[[ -6.0  -1.8]
 [-17.8  -4.4]
 [  6.0  -0.5]
 [ -3.4  -3.9]
 [  5.6   6.6]
 [-19.8 -27.0]
 [ -8.9 -10.8]
 [ 48.0  17.6]
 [-10.0 -13.8]
 [ -1.5  -7.8]
 [  3.9  -5.5]
 [-15.9  19.5]]
|
[[ -6.0 -17.8   6.0  -3.4   5.6 -19.8  -8.9  48.0 -10.0  -1.5   3.9 -15.9]
 [ -1.8  -4.4  -0.5  -3.9   6.6 -27.0 -10.8  17.6 -13.8  -7.8  -5.5  19.5]]

[[ 28.7  25.7 -25.6 -22.3  11.3 -24.5]
 [ 32.4  28.7 -28.6 -22.4   9.5 -26.5]
 [-29.2 -20.6  43.2 -18.0  49.1  36.6]]
|
[[ 28.7  32.4 -29.2]
 [ 25.7  28.7 -20.6]
 [-25.6 -28.6  43.2]
 [-22.3 -22.4 -18.0]
 [ 11.3   9.5  49.1]
 [-24.5 -26.5  36.6]]

[[-18.1 -41.0 -23.0 -23.8  -6.8 -19.1  -9.1 -24.0 -36.3]
 [ -2.5 -23.0 -15.1 -12.0   3.0  -8.5  -7.5 -12.0 -27.3]
 [  3.9  24.2  15.5   9.9   1.2   8.8   5.7  14.5  25.8]
 [ 22.8  24.8  10.0  24.9   8.2  19.7   7.4  12.7  15.2]
 [ -8.5   2.1   7.0   5.2  -4.8   8.7   8.1   3.4  13.4]
 [ 23.7  26.0  12.3  19.2  16.3  19.4   4.0  19.1  13.2]
 [  2.6 -13.4 -14.8 -11.7  -4.3 -21.0 -11.2 -14.5 -21.6]
 [ -4.7  13.2  15.6   8.8   5.0  19.6  10.3  15.8  22.2]
 [ 24.1  28.8  15.0  22.4  16.6  23.0   6.1  21.6  17.6]]
|
[[-18.1  -2.5   3.9  22.8  -8.5  23.7   2.6  -4.7  24.1]
 [-41.0 -23.0  24.2  24.8   2.1  26.0 -13.4  13.2  28.8]
 [-23.0 -15.1  15.5  10.0   7.0  12.3 -14.8  15.6  15.0]
 [-23.8 -12.0   9.9  24.9   5.2  19.2 -11.7   8.8  22.4]
 [ -6.8   3.0   1.2   8.2  -4.8  16.3  -4.3   5.0  16.6]
 [-19.1  -8.5   8.8  19.7   8.7  19.4 -21.0  19.6  23.0]
 [ -9.1  -7.5   5.7   7.4   8.1   4.0 -11.2  10.3   6.1]
 [-24.0 -12.0  14.5  12.7   3.4  19.1 -14.5  15.8  21.6]
 [-36.3 -27.3  25.8  15.2  13.4  13.2 -21.6  22.2  17.6]]

[[ -6.3  21.7   5.0]
 [-14.7  50.4  11.6]
 [ -8.5  29.3   6.8]
 [  0.4  -1.5  -0.3]
 [-12.6  43.4  10.0]
 [ -3.0  10.2   2.4]]
|
[[ -6.3 -14.7  -8.5   0.4 -12.6  -3.0]
 [ 21.7  50.4  29.3  -1.5  43.4  10.2]
 [  5.0  11.6   6.8  -0.3  10.0   2.4]]

[[ 10.4 -34.7 -47.1]
 [ -0.4  55.0  21.6]
 [-17.8 -24.1  50.9]
 [ 11.0  55.7 -17.9]
 [ 11.0 -32.1 -48.8]]
|
[[ 10.4  -0.4 -17.8  11.0  11.0]
 [-34.7  55.0 -24.1  55.7 -32.1]
 [-47.1  21.6  50.9 -17.9 -48.8]]

[[ -0.2   4.7 -22.0 -13.5  12.2  -6.3  17.6 -13.9  44.4]
 [  1.0  -8.3   4.6 -16.2  -6.3   5.9  21.3  -7.6  43.5]
 [ -6.4  -1.9   7.8 -22.8   6.1  -0.7  16.0 -11.9  44.7]
 [-15.7  -7.0 -21.6 -12.3  13.8   9.8  -2.7  -3.3  24.3]
 [-22.8   7.8  25.7 -25.6   3.7  -2.9   9.0 -23.0  44.6]
 [-18.7   0.2  22.9 -16.4   9.2   5.5  24.3  -3.0  38.6]
 [ -7.3 -14.5  10.7  -1.1   2.7  -0.8  19.9 -10.8  55.6]]
|
[[ -0.2   1.0  -6.4 -15.7 -22.8 -18.7  -7.3]
 [  4.7  -8.3  -1.9  -7.0   7.8   0.2 -14.5]
 [-22.0   4.6   7.8 -21.6  25.7  22.9  10.7]
 [-13.5 -16.2 -22.8 -12.3 -25.6 -16.4  -1.1]
 [ 12.2  -6.3   6.1  13.8   3.7   9.2   2.7]
 [ -6.3   5.9  -0.7   9.8  -2.9   5.5  -0.8]
 [ 17.6  21.3  16.0  -2.7   9.0  24.3  19.9]
 [-13.9  -7.6 -11.9  -3.3 -23.0  -3.0 -10.8]
 [ 44.4  43.5  44.7  24.3  44.6  38.6  55.6]]

[[  9.0   8.3  -8.7 -19.8  37.0  16.2 -53.2   8.4   5.3 -25.3 -25.3]
 [ 10.1 -17.0 -22.7   3.4  19.4  14.5 -35.6  23.2 -16.0 -25.3 -31.3]]
|
[[  9.0  10.1]
 [  8.3 -17.0]
 [ -8.7 -22.7]
 [-19.8   3.4]
 [ 37.0  19.4]
 [ 16.2  14.5]
 [-53.2 -35.6]
 [  8.4  23.2]
 [  5.3 -16.0]
 [-25.3 -25.3]
 [-25.3 -31.3]]
---
[[43.1 17.6]
 [30.8  2.8]
 [31.5  0.9]
 [24.4 -1.2]
 [25.8 -2.0]]
|
[[43.1 17.6]
 [30.8  2.8]
 [31.5  0.9]]

[[ 48.8 -48.0 -53.7]
 [ 45.6 -36.5 -49.6]
 [-38.8  26.0  53.9]
 [-46.0  15.8  39.4]
 [-33.8  14.7  44.6]]
|
[[ 48.8 -48.0]
 [ 45.6 -36.5]
 [-38.8  26.0]]

[[-20.5 -20.1 -27.8 -28.2   2.5]
 [ 22.2  19.4  25.6  26.5  -4.8]
 [ 15.3  15.1  22.3  18.6  56.4]]
|
[[-20.5 -20.1]
 [ 22.2  19.4]
 [ 15.3  15.1]]

[[-30.1 -28.0 -22.7]
 [-45.5 -41.0 -42.6]
 [ -5.9  -4.1  -7.6]]
|
[[-30.1 -28.0]
 [-45.5 -41.0]
 [ -5.9  -4.1]]

[[-22.7  28.1  28.4   6.5  21.6]
 [ 29.4  21.7 -29.3 -40.3 -21.2]
 [ -4.2 -19.1 -27.8 -23.6  -1.4]
 [ 56.7  47.4 -38.5 -34.9 -26.1]]
|
[[-22.7  28.1]
 [ 29.4  21.7]
 [ -4.2 -19.1]]

[[ -7.0 -16.7]
 [ -2.9  11.3]
 [ -0.5 -18.3]
 [  0.3  45.3]
 [ -5.5  -2.4]]
|
[[ -7.0 -16.7]
 [ -2.9  11.3]
 [ -0.5 -18.3]]

[[ -6.3 -12.4  -6.8   7.7 -16.7]
 [-33.7 -38.3  49.3 -16.1  -0.9]
 [ -0.7   4.6  -2.7 -20.2  -8.6]
 [-22.6  22.2   5.2   8.9   2.1]]
|
[[ -6.3 -12.4]
 [-33.7 -38.3]
 [ -0.7   4.6]]
